In the rows, zero is written as 128.
Facts:
keto brokluk fluso; veska brokluk netrera; plutak brokluk fevu; klibrudri brokluk flugar; vuvo brokluk duklim; lanik brokluk gastede; steves brokluk grane; klasel brokluk gastede
fikul brokluk bobupi; dratrodum brokluk fluso; zegrol brokluk klegostan; grulus brokluk trazir; klagam brokluk fadredrus; platrizam brokluk fevu; vakol brokluk gusor; feboplom brokluk rebul
brosto brokluk trazir; nuplila brokluk trazir; brapler brokluk rebul; flefa brokluk deskopli; dutam brokluk plivom; ziklas brokluk pilunas; klovum brokluk dirus; raflonom brokluk plikar
niskotri brokluk lanik; flaskil brokluk bobupi; gipo brokluk fluso; mubegik brokluk tadobo; pusto brokluk truko; dibrin brokluk bubur; dakes brokluk plini; drufol brokluk dulis
dunek brokluk tadobo; feke brokluk pedror; klegostan brokluk gusor; stisum brokluk feboplom; bavik brokluk duklim; furis brokluk dulis; drorur brokluk dirus; fliti brokluk trazir
plagus brokluk bobupi; volu brokluk plikar; dulim brokluk luses; skeger brokluk deskopli; gedrer brokluk klegostan; drefi brokluk deskopli; miklar brokluk grane; maklo brokluk deskopli
klaflu brokluk ratogrin; rebul brokluk pedror; nitron brokluk bistam; gifi brokluk truko; druflim brokluk flugar; klubran brokluk bistam; viskul brokluk rebul; sonel brokluk plikar
pleklo brokluk truko; tufes brokluk bobupi; brebri brokluk bobupi; stebok brokluk flaskar; pina brokluk bistam; niflan brokluk dirus; zudul brokluk truko; nutre brokluk netrera
skinok brokluk volu; kuri brokluk fluso; gebu brokluk flugar; grugus brokluk dulis; riral brokluk deskopli; ratogrin brokluk netrera; sopili brokluk plikar; pumegrer brokluk lanik
gile brokluk rebul; flifupok brokluk stetin; plurir brokluk dakes; draris brokluk flaskar; bufum brokluk dirus; kugam brokluk dirus; stistor brokluk tadobo; pilunas brokluk deskopli
saseva brokluk dirus; marok brokluk dakes; flubror brokluk pusto; trozen brokluk flaskar; kastu brokluk plarus; greklu brokluk luses; dirus brokluk plini; groros brokluk plivom
skubonam brokluk fadredrus; trukli brokluk dorumom; plarus brokluk pedror; fliskam brokluk grane; flaklubos brokluk pilunas; busker brokluk plini; dulis brokluk gastede; lipi brokluk pusto
vore brokluk pedror; vulir brokluk plarus; trogaman brokluk plivom; briskam brokluk pedror; skadralos brokluk volu; gribuk brokluk plikar; pladema brokluk feboplom; dorumom brokluk bubur
flugar brokluk truko; brigraflim brokluk grane; leklur brokluk fluso; stemuk brokluk stetin; troska brokluk deskopli; fubrer brokluk plini; kigralo brokluk dorumom; tadobo brokluk plini
zuves brokluk netrera; ludrus brokluk bobupi; grubro brokluk plivom; lubrus brokluk plikar; grato brokluk dulis; flaskar brokluk deskopli; pato brokluk feboplom; reke brokluk tadobo
plupe brokluk grane; vibabrin brokluk dulis; taver brokluk plivom; skostu brokluk dakes; golin brokluk bubur; mupor brokluk flugar; trotan brokluk duklim; fevu brokluk nitrur
steram brokluk grane; vestazor brokluk bistam; budrul brokluk fevu; gagron brokluk bobupi; gefik brokluk bubur; duklim brokluk pedror; magrol brokluk skubonam; petre brokluk grane
brostun brokluk feboplom; kobrur brokluk stetin; viplabrom brokluk grane; flidre brokluk grane; grezedon brokluk bobupi; lakil brokluk grane; stura brokluk flaskar; notan brokluk bubur
lokem brokluk klegostan; luses brokluk nitrur; fluso brokluk bistam; drafam brokluk plini; skemis brokluk stetin; flepun brokluk netrera; trazir brokluk plikar; plokik brokluk fadredrus
bregrer brokluk plarus; flizuskos brokluk lanik; zetek brokluk truko; fupam brokluk pedror; dotestu brokluk dirus; skeplazar brokluk rebul; nonen brokluk plini; pipek brokluk lanik
remo brokluk fluso; stero brokluk truko; flakepu brokluk plikar; grane brokluk plini; mibur brokluk dorumom; pleflik brokluk bobupi; gruzom brokluk pusto; skefor brokluk plikar
bragel brokluk rebul; tokun brokluk grane; lustumos brokluk bobupi; bistam brokluk nitrur; vuklo brokluk bubur; stibik brokluk pilunas; vamam brokluk pilunas; gufil brokluk volu
pusus brokluk nitrur; flufa brokluk plivom; silum brokluk bistam; bobupi brokluk gastede; granom brokluk rebul; plimi brokluk pedror; grepul brokluk trazir; konun brokluk plivom
dazar brokluk netrera; nistikle brokluk volu; grege brokluk plikar; stetin brokluk plivom; fadredrus brokluk deskopli; zaplus brokluk trazir; pogror brokluk volu; keto flezufluk kuri
veska flezufluk dazar; plutak flezufluk platrizam; klibrudri flezufluk gebu; vuvo flezufluk bavik; steves flezufluk tokun; klasel flezufluk dulis; fikul flezufluk brebri; zegrol flezufluk gedrer
grulus flezufluk fliti; klagam flezufluk plokik; platrizam flezufluk budrul; vakol flezufluk klegostan; feboplom flezufluk brapler; brosto flezufluk grepul; brapler flezufluk skeplazar; flefa flezufluk skeger
dutam flezufluk groros; ziklas flezufluk flaklubos; klovum flezufluk drorur; raflonom flezufluk flakepu; niskotri flezufluk flizuskos; flaskil flezufluk fikul; gipo flezufluk dratrodum; mubegik flezufluk stistor
dibrin flezufluk notan; drufol flezufluk furis; dunek flezufluk reke; stisum flezufluk pladema; furis flezufluk grugus; drorur flezufluk saseva; fliti flezufluk nuplila; plagus flezufluk tufes
volu flezufluk grege; dulim flezufluk greklu; skeger flezufluk drefi; drefi flezufluk flaskar; miklar flezufluk steram; maklo flezufluk fadredrus; rebul flezufluk briskam; gifi flezufluk zudul
druflim flezufluk mupor; klubran flezufluk pina; viskul flezufluk bragel; sonel flezufluk trazir; pleklo flezufluk pusto; tufes flezufluk gagron; brebri flezufluk pleflik; pina flezufluk fluso
niflan flezufluk bufum; zudul flezufluk flugar; nutre flezufluk ratogrin; skinok flezufluk nistikle; kuri flezufluk remo; grugus flezufluk vibabrin; riral flezufluk pilunas; ratogrin flezufluk zuves
sopili flezufluk sonel; pumegrer flezufluk niskotri; gile flezufluk feboplom; flifupok flezufluk skemis; draris flezufluk stebok; bufum flezufluk klovum; kugam flezufluk niflan; pilunas flezufluk flefa
saseva flezufluk dotestu; marok flezufluk plurir; flubror flezufluk gruzom; trozen flezufluk stura; kastu flezufluk vulir; dirus flezufluk dakes; groros flezufluk stetin; skubonam flezufluk klagam
plarus flezufluk fupam; flaklubos flezufluk vamam; busker flezufluk fubrer; dulis flezufluk bobupi; lipi flezufluk flubror; vore flezufluk plarus; trogaman flezufluk grubro; briskam flezufluk duklim
skadralos flezufluk skinok; gribuk flezufluk skefor; pladema flezufluk pato; dorumom flezufluk dibrin; flugar flezufluk pleklo; brigraflim flezufluk fliskam; leklur flezufluk keto; stemuk flezufluk kobrur
troska flezufluk riral; fubrer flezufluk drafam; kigralo flezufluk trukli; tadobo flezufluk dirus; ludrus flezufluk lustumos; lubrus flezufluk sopili; reke flezufluk mubegik; plupe flezufluk viplabrom
vibabrin flezufluk grato; taver flezufluk dutam; skostu flezufluk marok; golin flezufluk gefik; mupor flezufluk klibrudri; trotan flezufluk vuvo; steram flezufluk brigraflim; vestazor flezufluk silum
gefik flezufluk vuklo; duklim flezufluk feke; petre flezufluk flidre; brostun flezufluk stisum; kobrur flezufluk flifupok; viplabrom flezufluk lakil; flidre flezufluk miklar; grezedon flezufluk plagus
lakil flezufluk steves; stura flezufluk draris; notan flezufluk golin; lokem flezufluk zegrol; luses flezufluk pusus; fluso flezufluk nitron; drafam flezufluk tadobo; flepun flezufluk nutre
trazir flezufluk raflonom; bregrer flezufluk kastu; zetek flezufluk gifi; fupam flezufluk plimi; nonen flezufluk busker; pipek flezufluk pumegrer; remo flezufluk gipo; stero flezufluk zetek
flakepu flezufluk volu; grane flezufluk nonen; mibur flezufluk kigralo; pleflik flezufluk grezedon; bragel flezufluk granom; tokun flezufluk petre; lustumos flezufluk flaskil; bistam flezufluk luses
stibik flezufluk ziklas; pusus flezufluk fevu; flufa flezufluk trogaman; silum flezufluk klubran; bobupi flezufluk lanik; granom flezufluk gile; plimi flezufluk rebul; grepul flezufluk zaplus
konun flezufluk taver; dazar flezufluk flepun; nistikle flezufluk gufil; grege flezufluk gribuk; stetin flezufluk flufa; fadredrus flezufluk troska; zaplus flezufluk grulus; pogror flezufluk skadralos
keto vibek leklur; klibrudri vibek mupor; zegrol vibek lokem; klagam vibek plokik; platrizam vibek budrul; brosto vibek grulus; brapler vibek granom; klovum vibek drorur
niskotri vibek pipek; niskotri vibek pumegrer; flaskil vibek grezedon; flaskil vibek pleflik; flaskil vibek ludrus; mubegik vibek stistor; dibrin vibek gefik; dibrin vibek golin
dunek vibek mubegik; feke vibek plimi; bavik vibek vuvo; furis vibek grato; drorur vibek saseva; dulim vibek greklu; gedrer vibek zegrol; gedrer vibek lokem
drefi vibek skeger; drefi vibek troska; maklo vibek skeger; maklo vibek troska; maklo vibek riral; gifi vibek zudul; druflim vibek klibrudri; druflim vibek mupor
viskul vibek gile; viskul vibek brapler; sonel vibek raflonom; tufes vibek grezedon; tufes vibek plagus; stebok vibek trozen; niflan vibek saseva; skinok vibek nistikle
skinok vibek gufil; gebu vibek druflim; grugus vibek grato; grugus vibek furis; riral vibek maklo; riral vibek troska; flifupok vibek stemuk; flifupok vibek skemis
bufum vibek klovum; stistor vibek mubegik; saseva vibek niflan; saseva vibek drorur; trozen vibek stebok; kastu vibek bregrer; fliskam vibek plupe; busker vibek fubrer
lipi vibek flubror; trogaman vibek dutam; briskam vibek feke; briskam vibek fupam; skadralos vibek nistikle; pladema vibek pato; leklur vibek gipo; stemuk vibek flifupok
troska vibek maklo; kigralo vibek mibur; zuves vibek dazar; ludrus vibek flaskil; grubro vibek dutam; grubro vibek flufa; lubrus vibek sonel; plupe vibek steram
vibabrin vibek grugus; golin vibek notan; golin vibek gefik; golin vibek dibrin; gefik vibek notan; petre vibek plupe; brostun vibek stisum; viplabrom vibek lakil
flidre vibek petre; grezedon vibek fikul; grezedon vibek pleflik; notan vibek golin; lokem vibek zegrol; drafam vibek fubrer; skemis vibek stemuk; skeplazar vibek brapler
nonen vibek drafam; pipek vibek niskotri; remo vibek leklur; flakepu vibek lubrus; mibur vibek trukli; gruzom vibek flubror; bragel vibek viskul; tokun vibek fliskam
lustumos vibek flaskil; lustumos vibek gagron; vuklo vibek notan; vuklo vibek golin; stibik vibek vamam; vamam vibek ziklas; gufil vibek pogror; silum vibek vestazor
silum vibek klubran; granom vibek gile; dazar vibek zuves; nistikle vibek pogror; grege vibek raflonom; grege vibek skefor; zaplus vibek grulus; pogror vibek nistikle
pogror vibek skinok

Known rows:
saseva: [ 67  85  43 151 160  97 161 129 153 177 144  98  86 119 139 128  86 146
 161 163 194 121 145 116 140 181 137  95  83 144  81 134 136 118 108]
ziklas: [ 98 114  86 140 148 142 119 158 146 114 150 112  83 117 138 146 119 156
 131 137 156 120 130 149 130 164 112 138  78 125 115 144 123  86 124]
niskotri: [100 116  74 156 136 124 117 146 127 106 151  95  81  97 119 148 101 156
 111 144 173 128 128 130 138 191  93  65 102 135 118 150 136  86 118]
zegrol: [100 102 109 143  98 155 124 147 104 109 148  83  78 108 143 156 116 149
 117 156 172 129 133 144 126 182 109 127  74 130 125 140 131  87 107]
granom: [ 96 112 105 133 130 155 133 153 133 110 162 119  84 106 165  98 115 135
 121 166 153 134 138 119 123 188 129 106  86 138 118 159 149  58 174]
bregrer: [ 94 116  86 127 143 177 122 164 147 107 160 114  92 109 161 117 126 145
 109 142 153 121 124 136 122 153 135 135  75 138 114 156 121  67 144]
mibur: [ 92 110  97 140 117 169 128 147 128 116 152  96  90 101 136 153 117 153
  99 142 176 128 121 138 129 173 123 113  82 128 120 160 121  91 104]
skubonam: [ 91  88  83 136 113 167 130 156 134  79 156  96  93  60 131 120 137 127
  84 124 109 121 133 186 121 124 106  84 106 102 116 174 115 105 113]
dibrin: [102 115 106 122 149 143 137 164 149 112 155 112  93 102 136 194 111 144
 127 143 155 137 127 144 145 187 118 126  89 141 122 156 158 103 126]
fupam: [ 97 117  89 134 159 143 125 158 150 106 160 125  83 114 162 101 116 145
 132 151 136 121 138 128 127 170 123 140  88 137 112 151 133  63 176]
pipek: [ 98 114  74 149 119 158 114 151 122 109 152  84  90  93 118 162 112 156
  93 135 191 127 114 137 132 175 104  61  89 136 121 157 126  89  88]
lakil: [ 85  93  65 143 136 141 127 153 125 118 151 125  63 132 141 152 101 152
 161 152 152 112 147 123 138 163 120 195 119 136 103 141 110 118 157]
trotan: [ 94 116  85 128 140 177 122 165 146 108 160 112  91 110 161 117 127 145
 109 141 153 121 123 135 122 151 135 136  76 137 114 156 120  68 143]
gusor: [ 90  89  86 136 122 132 133 151 140  83 156 105  84  70 141 109 122 127
  95 135 101 121 145 179 125 131  98  91 107 109 110 166 123 105 127]
lanik: [ 98 101  61 147 127 101 118 152 136  74 160  95  87  72 116 109 121 129
  80 124 118 123 141 171 132 135  68  38 125 124 107 164 130 102 112]
nuplila: [ 93 124  88 134 161  96 126 137 161 120 149 104  86 106 167 121  86 166
 113 147 141 116 134 135 134 160 100 136  65 158 105 141 122  88 124]
klaflu: [ 94 117  86 138 150 128 124 149 151 111 152 107  82 113 150 133 108 154
 116 142 144 118 134 140 133 161 111 140  84 138 109 144 119  88 128]
zuves: [ 89 112 100 137 125 105 134 130 140 123 150  96  84  97 161 127  83 157
 104 160 160 128 135 131 133 176 103 103  71 154 111 150 134  96 111]
plurir: [ 89  99  70 143 141 138 127 152 133 116 151 121  68 126 140 146 105 153
 154 149 147 113 144 128 137 165 118 181 114 134 107 141 114 108 156]

Rows:
No name comes twice in this set of rows, the named rows included.
[ 74  56  58 135  85 185 132 164 106  94 156 111  71  90 130 148 125 123
 129 139 126 113 147 166 124 115 124 152 136 109 105 166 100 147 128]  grane
[ 75  93  85 137 112 118 132 139 125 129 149 107  58 116 164 156  65 152
 126 173 165 121 147 116 136 169 121 142  91 154 100 139 121 126 121]  flidre
[ 86  90  85 142 104 157 129 155 115 131 150 116  69 129 132 172 106 148
 150 158 184 125 138 133 132 175 124 149  99 125 113 150 125 118 122]  nonen
[ 85  94  88 134 131 105 133 143 152  83 153 101  78  56 161 102  94 131
  78 145  88 120 148 175 126 128  93  71  92 126 104 155 125 108 122]  pusto
[ 72 101 111 142 110 124 127 146 127 115 153 102  29 127 164 174  64 138
  81 177 161 124 152 114 138 174 131 126  98 137  94 123 115 120 104]  fliskam
[ 99 114  91 125 145 162 121 174 150 114 162 131  86 122 168 106 125 139
 136 153 153 125 133 135 118 161 133 130  69 136 114 151 139  57 167]  stisum
[ 98 115  89 130 145 155 120 169 150 115 158 125  84 121 158 119 122 145
 135 149 153 122 132 140 121 163 127 135  72 133 114 150 134  67 153]  vuvo
[103 118  61 149 152 132 105 166 140 109 151 107  83 111 122 155 113 161
 125 132 172 119 123 145 132 164  96  94  86 136 114 142 125  84 111]  pumegrer
[ 72  69  68 134 105 118 134 149 128  93 153 114  60  79 159 125  84 126
 112 158 101 114 159 160 128 120 106 124 116 129  95 151 113 143 132]  dirus
[ 87 118 109 124 134 124 131 148 150 116 161 113  79  98 194  94  82 139
  95 177 149 132 138 117 122 176 128  82  59 160 109 150 148  63 148]  skeplazar
[ 75 104  88 138 139 115 120 155 144 113 152 113  36 131 171 162  67 148
 101 164 142 112 151 119 138 154 129 161  96 145  89 119 105 118 122]  steram
[ 86 122 116 130 138 120 128 148 153 111 159 110  66 100 186 113  77 139
  79 173 148 132 139 120 127 177 129  77  64 150 105 142 141  71 134]  feke
[ 83 128 111 143 126  99 127 150 141 121 154 129  60 101 165 138  63 161
  66 155 136 130 135 126 135 181 114  73  74 137 111 152 125  92 100]  drefi

The same objects again, as new rows of numbers:
Known rows:
vibabrin: [123 108 131 135 136 125 150 123 115 141 110 124 104 108 146 144 153 139
 138 117 126 126 122 134 112 128 122 112 142 111 134  89 125 124 140 117
 135 167 140 128 127 132 134 153 130 120 119 129 146 135 127 152 126 124
 123]
dulis: [109 136 123 137 138 120 146 120 121 130 122 149 105  92 134 144 133 138
 140 124 132 135 138 148 122 125 119 125 129 118 133 106 122 115 145 124
 125 131 136 124 122 122 127 156 121 125 128 128 127 134 129 150 128 103
 135]
dratrodum: [120 146 158 114 119 126 131 114 146 136 142 106 114 128  98 162 116 138
 175 108 123 109  85  93 174 112 156 125 148 137 104 166 151  80 123 150
 143 145 114 108 148 120 117  91 141 116 107 137 143 104 117  83 116 159
 119]
gipo: [123 156 152 117 121 121 132 112 146 134 142 113 113 126  96 166 112 138
 178 110 120 112  91 104 175 112 154 125 143 143 109 168 151  79 126 151
 140 142 120 104 148 120 116  94 136 120 110 135 138 101 120  89 117 152
 122]
vuklo: [144 102 122 122 129 130 118 129 122 135  88 168 135 145 107 121 149 131
 114 134 137 111 118 106 117 129 122 125 138 115 108 119 131 171 115 123
 131 182 129 142 136 134 138  96 126 117 120 140 162 133 118 118 130 147
 109]
golin: [145 123  98 128 146 119 112 120 117 133  57 224 139 160  91 135 158 138
 114 142 133 111 127 127 117 127 108 129 129 118 100 129 131 188 119 120
 124 184 136 142 139 131 142  93 110 121 122 145 160 120 121 121 136 141
 107]
skeger: [107 109 134 115 105 143 126 141 122 124 153 105 137  91 120 106 147 114
 129 138 148 110 118  94 131 129 131 126 141 117 119 113 124 124 112 130
 129 154 111 134 116 133 119 103 185 114 129 138 154 155 117 131 128 130
 112]
drefi: [123  98 117 114 101 149 131 147 112 123 134  89 148 118 130 105 165 111
 123 138 144 100 108  86 127 131 135 119 146 116 113 113 124 127 114 125
 135 184  99 139 124 144 119 104 207 114 128 141 160 152 114 120 128 145
  98]
niflan: [166 135 131 136 147 143 123 108 160  97  68 130 133 211 133 148 127 107
 110 153  54 153 164 141 163 132 132 123 125 149 131 129 131 139  98 125
 116 148 133 156 130 148 123 150 123 139 126 116 110 154 123 139 118 120
 149]
bufum: [165 132 127 130 140 134 130 119 139 119 116 124 133 186 136 134 111 120
 114 154  92 143 152 125 113 133 133 124 133 138 127 125 129 129  94 126
 122 116 101 147 134 139 125 145 110 141 127 124 135 129 124 147 134 131
 129]
zegrol: [144 136 130 132 133 104 124 137 122 135 114 116 128 116 140 118 140 133
 130 123 118 119 126 155  95 129 127 125 121 144 155 126 136 126 139 122
 130  86 136 108 123 141 132 138 102 144 124 126 135  92 143 172 131 128
 126]
ziklas: [ 87 158 119 129 121 121 117 131 119 115 144 133 143  79 122 123 147 115
 141 146 129 114 144 146 135 123 117 143 121 129 129 134 126 125 123 125
 100  96 143 125 103 128 123 120 161 133 132 138 121 137 134 173 133  90
 129]
lustumos: [121 124 122 142 147 112 151 119 111 135 107 140 101 108 148 155 152 143
 142 119 120 131 132 153 110 128 117 115 137 114 138  93 123 116 148 114
 127 158 141 122 125 131 135 167 119 125 121 129 136 122 136 165 127 109
 130]
vuvo: [131 131 103 140 133 125 110 125 133 126 172 147 144  93 134 119 130 127
 122 111 138 134 126 139 119 124 122 142 116 119 140 156 126 134 140 132
 135  98 143 112 134 114 133 146 111 131 139 114 105 139 135  88 131 120
 150]
netrera: [114 130 138 129 132 131 125 133 123 134 139 130 129 115 121 127 123 127
 131 131 135 133 127 125 135 130 126 131 124 135 134 125 124 127 133 130
 132 131 129 127 118 120 127 121 134 129 136 129 133 126 122 129 124 122
 127]
pleklo: [124 109 143 119 115 135 127 135 129 133 137 118 126 112 125 111 124 127
 123 127 145 125 121 107 131 130 132 123 136 120 125 115 126 133 125 133
 135 142 124 132 126 129 127 110 143 118 128 132 144 142 122 118 127 137
 118]
granom: [157 110  99 141 134 126 100 129 129 129 168 124 154 111 144 114 151 124
 115 101 129 124 110 132 100 127 125 137 123 122 147 159 131 152 138 127
 142 117 150 109 144 120 137 147 101 131 133 108 105 136 133  82 132 139
 150]
brigraflim: [176  75 167 107 116 159 130 135 148 139 158  96 127 158 125 103  98 115
 105 151 130 135 125  49 102 137 152 111 161 104 119  88 130 130  62 139
 153 161  71 162 139 140 117 106 145 114 122 128 198 165  99 115 132 164
 105]
pleflik: [115  92 147 129 130 130 150 123 122 144 133 125  96  79 138 134 141 139
 139 117 146 129 120 109 112 128 128 109 153  94 133  71 122 118 134 126
 143 179 119 130 127 128 130 144 142 107 119 130 162 149 118 141 124 123
 120]

Rows:
No name comes twice in this set of rows, the named rows included.
[127 185 126 129 137 104 133 107 135 126 112 123 119 151 107 187 125 139
 182 112  95 112 101 149 169 111 145 132 127 166 116 188 153  80 141 138
 122 109 136  97 148 125 124 121 115 139 111 135 100  72 137 112 122 136
 132]  leklur
[176 123 131 126 140 131 131 129 136 126 123 108 129 182 137 125 116 119
 112 150  99 135 141 119  96 135 137 120 135 135 138 116 133 127  93 127
 128 112 100 142 135 143 124 140 107 140 126 124 150 124 124 153 134 139
 121]  stistor
[110 181 126 130 135 112 133 109 140 124 126 142 120 129 111 170 115 138
 166 118 112 126 120 145 167 114 135 135 122 150 117 177 141  85 140 139
 122  93 129 105 136 117 120 126 115 135 120 133 109  94 133 118 123 122
 139]  vestazor
[117 163 137 124 128 118 134 115 140 128 129 128 116 128 106 159 114 136
 163 115 120 121 111 126 164 116 140 128 131 141 115 162 142  92 134 142
 128 113 126 109 137 121 120 113 125 127 117 132 122 102 130 111 123 132
 132]  klubran
[172  92 157 114 123 155 132 132 148 132 155 104 128 155 126 111  95 116
 106 154 124 138 133  70 104 135 147 118 150 111 124  99 128 125  71 138
 145 139  76 159 137 138 118 119 132 121 125 127 182 155 105 120 134 158
 112]  miklar
[118 174 141 123 129 114 134 108 147 130 138 122 112 128 100 175 110 139
 180 113 115 115  99 122 181 110 151 129 134 150 110 182 150  75 132 147
 136 118 122 101 146 118 116 107 123 127 110 136 119  89 126  96 118 139
 130]  kuri
[137 121 133 127 124 119 126 136 123 133 113 113 129 133 136 117 143 127
 125 129 126 119 122 132 120 130 128 124 128 135 137 123 131 134 132 123
 130 127 138 123 127 140 132 122 125 132 125 128 133 115 134 144 128 137
 123]  skemis
[138 145 124 135 136 100 124 134 122 132 115 120 122 119 140 120 143 133
 134 126 118 121 131 166  98 127 122 127 117 145 156 131 136 125 143 122
 123  81 142 106 123 139 133 140  95 147 126 125 125  90 145 179 132 126
 132]  lokem
[138  84 152 114 111 142 127 140 126 137 128  97 132 129 129 106 139 124
 120 123 138 113 108  91 124 133 138 119 146 118 123 104 129 143 117 128
 144 176 122 139 132 140 128 101 150 114 122 134 160 150 117 119 123 153
 110]  grubro
[154 121  73 151 143 121  93 124 132 126 186 148 164  97 146 121 150 123
 113  96 127 134 114 147 103 124 119 148 111 124 150 182 130 156 145 128
 138  93 158  97 148 108 140 164  90 135 140  99  76 142 139  58 134 128
 167]  brostun
[173 118 138 129 140 145 125 118 151 109  93 112 133 199 135 136 119 109
 111 150  76 144 153 117 141 135 138 120 135 139 126 117 131 140  91 125
 130 154 118 159 133 147 125 138 123 135 127 121 134 153 119 139 124 133
 137]  klovum
[141 105 140 121 120 132 125 137 124 133 116 102 132 139 132 114 139 126
 124 126 126 117 115 112 121 131 134 120 139 124 128 116 131 142 125 123
 131 153 128 132 132 137 130 113 143 122 120 130 142 132 124 125 124 146
 116]  zuves
[141 111 112 124 135 124 115 124 118 136  81 192 138 147 100 125 148 134
 119 137 137 112 123 115 121 128 117 126 134 119 111 125 131 174 117 120
 127 180 132 141 137 133 140  96 122 119 123 143 158 126 120 123 132 145
 108]  gefik
[121  77 158 124 124 142 151 127 120 152 141 115  95  77 139 126 142 138
 136 112 150 124 114  91 114 129 135 106 161  85 127  58 122 119 130 128
 150 202 118 136 130 129 128 132 151  99 116 130 179 161 111 130 124 136
 115]  plagus
[136  61 159 121 121 141 148 133 111 152 116  97 101 100 145 121 156 135
 131 113 143 114 102  85 106 133 137 102 167  90 128  57 126 132 126 121
 152 222 118 137 134 139 132 127 155  99 112 132 182 160 112 132 120 147
 105]  tufes

Now the same objects, written a new way:
Known rows:
lipi: [103 134 123 138 132 144 157 139 130 146 136 124 136 101 107 116 137 123
 131 134 138 146 141 143 106 111 151  99 138]
zaplus: [155 126 132 130 126 137 129 154 110 154 126 103 132 100 126 102 133 102
 149 129 133 110 109 149 119 128 136 118 102]
brosto: [136 128 129 136 133 138 141 164 106 159 131 100 132 104 118 113 138  98
 152 132 136 119 117 163 105 126 139  97 101]
viplabrom: [ 93 133 117 131 127 165 158 131 102 132 114 130 152 149 132 131 139 120
 146 135 135 130 149 130 103 141  98 118 135]
keto: [ 70 131 132  33 124 104 127 127 100 108 103 107 120 123 154 105 146 116
 116 119  88 148 123 166 128 114 141 104 139]
troska: [132 143 135 158 138 108 141 145 134 105 112 122 132 131 114 143 100 115
 119 137 130 141 122 120 156 146 127 109 128]
gefik: [121 112 108 119 132 139 125 117 120 142 141 112  81 127 116 131 130 129
 142 118 120 123 104  88 131 120 151 182 122]
stebok: [141 154 127 139 144 108 159 138 142 108 124 118 128 134 133 140  98 101
 124 134 128 135 119 105 149 128 121 135 121]
stibik: [112 148 119 132 148 109 184 159 127 114 129 112 134 121 123 137 105  88
 131 136 139 153 131 109 124 119 130  97 114]
konun: [ 99 127 125 140 133 127 150 139 121 135 132 120 128 117 104 131 132 120
 132 132 133 137 135 136 114 127 138  95 131]
miklar: [155 131 129 126 119 165 101 109 129 125 110 138 144 168 167 123 121 144
 140 130 125 106 134 102 150 147  84 191 139]
marok: [ 94 132 122 138 134 153 145 131 103 131 121 125 142 146 124 138 141 124
 144 129 142 130 141 131 115 142 102 118 137]
flubror: [ 95 136 132 159 141 130 130 127 131 138 131 126 119 118  99 134 131 140
 121 128 137 130 127 134 136 132 154 112 149]
pedror: [142  98 131 127 137 125 130 116 138 139 133 140 135  99 122 146 124 144
 129 118 124 129 134 118 122 123 142 127 139]
klubran: [ 76 133 136  84 133 103 110 126 108 107 113 112 108 136 134 124 140 128
 111 117 106 136 112 154 149 138 141 115 147]
gastede: [146 125 134 118 111 134 121 128 140 129 145 145 113 124 108 132 123 135
 113 122 137 147 141 127 123 132 139 129 134]
skostu: [ 78 130 119 143 137 155 155 134 100 134 121 125 141 147 114 143 140 125
 142 132 135 130 145 131 105 146 106 105 140]
fliti: [161 125 138 139 130 135 107 146 124 151 128 104 123 114 134 107 130 114
 143 131 133  99 102 144 137 138 131 141 104]
pleklo: [163 133 132 132 123 138 106 121 151 134 133 135 126 120 144 115 121 140
 127 127 129 122 121 121 145 123 136 163 139]

Rows:
No name comes twice in this set of rows, the named rows included.
[180 135 131 119 114 163  88 101 140 120 104 142 150 172 179 118 116 150
 144 127 121  95 128  96 167 145  80 217 134]  brigraflim
[157 149 133 138 136 121 145 147 141 107 106 126 144 130 138 125  99 111
 125 144 125 145 122 115 152 129 118 121 122]  riral
[182 128 148 145 125 138 102 151 132 141 110 115 149 114 134  99 117 113
 141 138 128 106 106 158 149 146 132 127 107]  gufil
[ 94 134 138  49 127  98  90 115 114 100 103 111 103 138 155 109 135 137
 108 120  86 133 107 153 164 134 134 135 150]  gipo
[164 127 151 159 134 135 108 150 123 133 109 116 139 118 123 113 123 117
 141 129 131 112 102 160 153 154 131 113 107]  nistikle
[116 146 130 148 142 116 172 155 124 111 111 122 141 118 110 139 110  99
 126 136 131 154 127 129 133 130 129  84 122]  maklo
[164 149 129 128 135 112 130 133 148 112 124 118 125 134 153 131  99 117
 124 130 129 126 117 104 155 128 118 158 123]  flefa
[103 134 132  66 125 108 111 122 119 109 108 114 117 133 150 118 132 127
 114 122 101 135 121 152 145 123 133 131 140]  pina
[104 136 137  39 122 103  84 107 122 101 105 111 113 140 175 104 132 127
 106 116  84 130 110 152 157 122 128 154 142]  dratrodum
[124 130 139  63 120 110  96 113 123 108 110 121 115 135 168 109 128 136
 111 123  96 127 116 143 154 125 128 154 138]  nitron
[ 97 136 136  31 118 106 110 120 108 103  98 109 115 129 168 103 138 121
 117 124  85 144 116 156 138 116 131 124 144]  remo

